Here is a tiny trained network, its code and every weight. The questions are about switching its units off for an input and a class, where a switched-off unit gives its printed mean instead of its output.

import numpy as np


def w(rows, s, z=0):
    codes = np.array(rows[::2]) - 128.0
    scale = np.full(codes.shape[1], s)
    scale[-1] = z or s
    return codes * scale


def norm(h):
    return h / np.sqrt((h * h).mean(-1, keepdims=True) + 1e-5)


def f(y):
    return np.maximum(y, 0)


def log_softmax(a):
    a = a - a.max(-1, keepdims=True)
    return a - np.log(np.exp(a).sum(-1, keepdims=True))


def net(x, mask):
    res = np.array(x, float).reshape(1, 4) / 4 @ E
    u = 0
    for l in range(2):
        y = f(norm(res) @ A[l][:, :-1].T + A[l][:, -1])
        res = res + np.where(mask[u : u + 8], y, B[l][:, -1]) @ B[l][:, :-1]
        u += 8
    return log_softmax(norm(res)[-1] @ U[:, :-1].T + U[:, -1])


A, B = {}, {}
E = w([
[43,212,99,39,103,216,175,100],'x0',
[96,214,160,124,124,54,128,196],'x1',
[99,103,74,69,98,70,44,113],'x2',
[70,1,233,138,108,53,170,141],'x3',
],0.00067)
A[0] = w([
[215,167,59,184,184,142,47,180,72],'L0N0',
[233,110,123,186,159,63,83,214,2],'L0N1',
[177,133,174,222,161,170,182,131,54],'L0N2',
[152,168,148,190,208,139,187,160,57],'L0N3',
[137,110,68,106,82,56,25,96,26],'L0N4',
[155,229,159,131,122,44,133,220,15],'L0N5',
[254,36,124,215,185,78,37,177,16],'L0N6',
[206,62,102,133,131,190,122,69,21],'L0N7',
],0.0021,0.002)
B[0] = w([
[158,139,162,137,118,44,204,102,232],'L0N0',
[53,206,78,53,57,225,191,77,193],'L0N1',
[148,112,102,56,134,130,58,197,195],'L0N2',
[172,43,94,34,143,140,67,193,187],'L0N3',
[175,56,135,48,176,184,70,244,179],'L0N4',
[36,42,85,244,254,175,13,86,189],'L0N5',
[35,227,114,63,61,219,185,98,254],'L0N6',
[35,58,128,231,245,116,16,124,165],'L0N7',
],0.0031,0.0014)
A[1] = w([
[202,209,75,93,169,88,103,76,100],'L1N0',
[54,108,111,188,198,147,64,77,101],'L1N1',
[252,149,239,234,121,20,98,90,2],'L1N2',
[217,117,149,78,153,189,115,228,50],'L1N3',
[177,100,80,68,95,124,81,216,66],'L1N4',
[251,192,71,146,135,70,154,56,48],'L1N5',
[128,79,98,184,122,186,94,59,59],'L1N6',
[105,110,147,93,115,101,128,161,176],'L1N7',
],0.0031,0.0026)
B[1] = w([
[97,27,181,184,88,98,176,119,242],'L1N0',
[104,224,98,219,174,45,93,206,242],'L1N1',
[206,2,196,106,184,75,220,24,132],'L1N2',
[189,49,53,35,138,158,76,147,208],'L1N3',
[199,72,100,79,207,241,129,180,205],'L1N4',
[207,4,233,221,67,23,234,97,174],'L1N5',
[29,185,120,182,145,58,101,212,170],'L1N6',
[192,133,95,187,127,145,151,109,251],'L1N7',
],0.0037,0.0016)
U = w([
[12,244,31,245,251,49,9,236,247],'0',
[13,237,55,27,13,243,239,26,248],'1',
[235,9,18,12,235,241,28,243,209],'2',
[221,5,225,220,33,21,243,38,245],'3',
[227,194,57,95,182,123,81,110,64],'4',
[245,239,241,28,140,9,16,12,4],'5',
[251,237,244,40,121,20,4,8,4],'6',
],0.004,0.0037)

Each question gives the input, the list of numbers given to net, and the class t.
The units are the neurons (one row each of A and B). Each row of codes is followed by its name. A weight is (code - 128) times the scale printed after its matrix; where a second scale follows, it is the last column's (A, B and U).
mask holds one flag per neuron, layer by layer. A switched-off neuron (its flag False) gives its mean, the last column of its row in B, instead of its output. The means were averaged over made-up inputs and are rounded, as every weight is.
A unit's drop is (log p(t) with every unit on - log p(t) with that unit switched off) / (log p(t) with every unit on - log p(t) with every unit switched off).
The circuit of an input: a set's keep is (log p(t) with only the set's units on - log p(t) with every unit switched off) / (log p(t) with every unit on - log p(t) with every unit switched off). Starting from the 12 units with the biggest drops (on a tie, the unit counted first), units are removed one at a time, each time the one whose removal leaves the highest keep (on an exact tie, the one counted first), for as long as the keep stays at least 0.8.
circuit, biggest first: the units of the circuit, biggest drop first
k most important neurons: the k neurons with the biggest drops, biggest first
top k neurons in layer l: the k neurons of layer l with the biggest drops, biggest first
input [-7,7,-8,2], class 2: circuit, biggest first : (L0N3, L1N3)
input [-4,-5,-4,-8], class 3: most important neuron : (L0N0)
input [-8,7,3,3], class 1: circuit, biggest first : (L0N6, L0N1)
input [-5,-7,-8,5], class 2: 4 most important neurons : (L0N2, L0N5, L1N3, L0N3)
input [-3,-1,-6,-7], class 3: 4 most important neurons : (L0N0, L1N5, L0N4, L1N0)
input [3,3,4,2], class 2: top 2 neurons in layer 0 : (L0N6, L0N5)
input [-7,-6,-6,4], class 1: 3 most important neurons : (L0N6, L0N5, L0N1)
input [6,-7,7,6], class 0: circuit, biggest first : (L0N6, L1N6, L1N3)
input [-2,3,7,6], class 2: circuit, biggest first : (L0N4, L1N4)
input [6,2,8,-6], class 2: top 2 neurons in layer 1 : (L1N4, L1N0)
input [7,2,1,-8], class 3: 3 most important neurons : (L0N6, L1N0, L0N1)
input [4,2,7,-5], class 2: 2 most important neurons : (L0N4, L0N6)
input [6,3,7,-2], class 2: circuit, biggest first : (L0N6, L1N4)
input [-6,7,-4,-8], class 3: top 2 neurons in layer 0 : (L0N0, L0N7)
input [-5,4,4,2], class 1: circuit, biggest first : (L0N6, L0N1)
input [-7,-4,-1,-2], class 1: circuit, biggest first : (L0N6)
input [-5,-6,-6,4], class 0: 3 most important neurons : (L0N7, L0N4, L1N6)
input [-5,-5,-7,2], class 2: top 2 neurons in layer 0 : (L0N2, L0N5)
input [-1,0,4,-6], class 3: top 2 neurons in layer 1 : (L1N5, L1N0)
input [-7,-6,2,1], class 1: top 3 neurons in layer 0 : (L0N6, L0N1, L0N5)
input [-8,-3,0,-6], class 1: 2 most important neurons : (L0N6, L0N1)
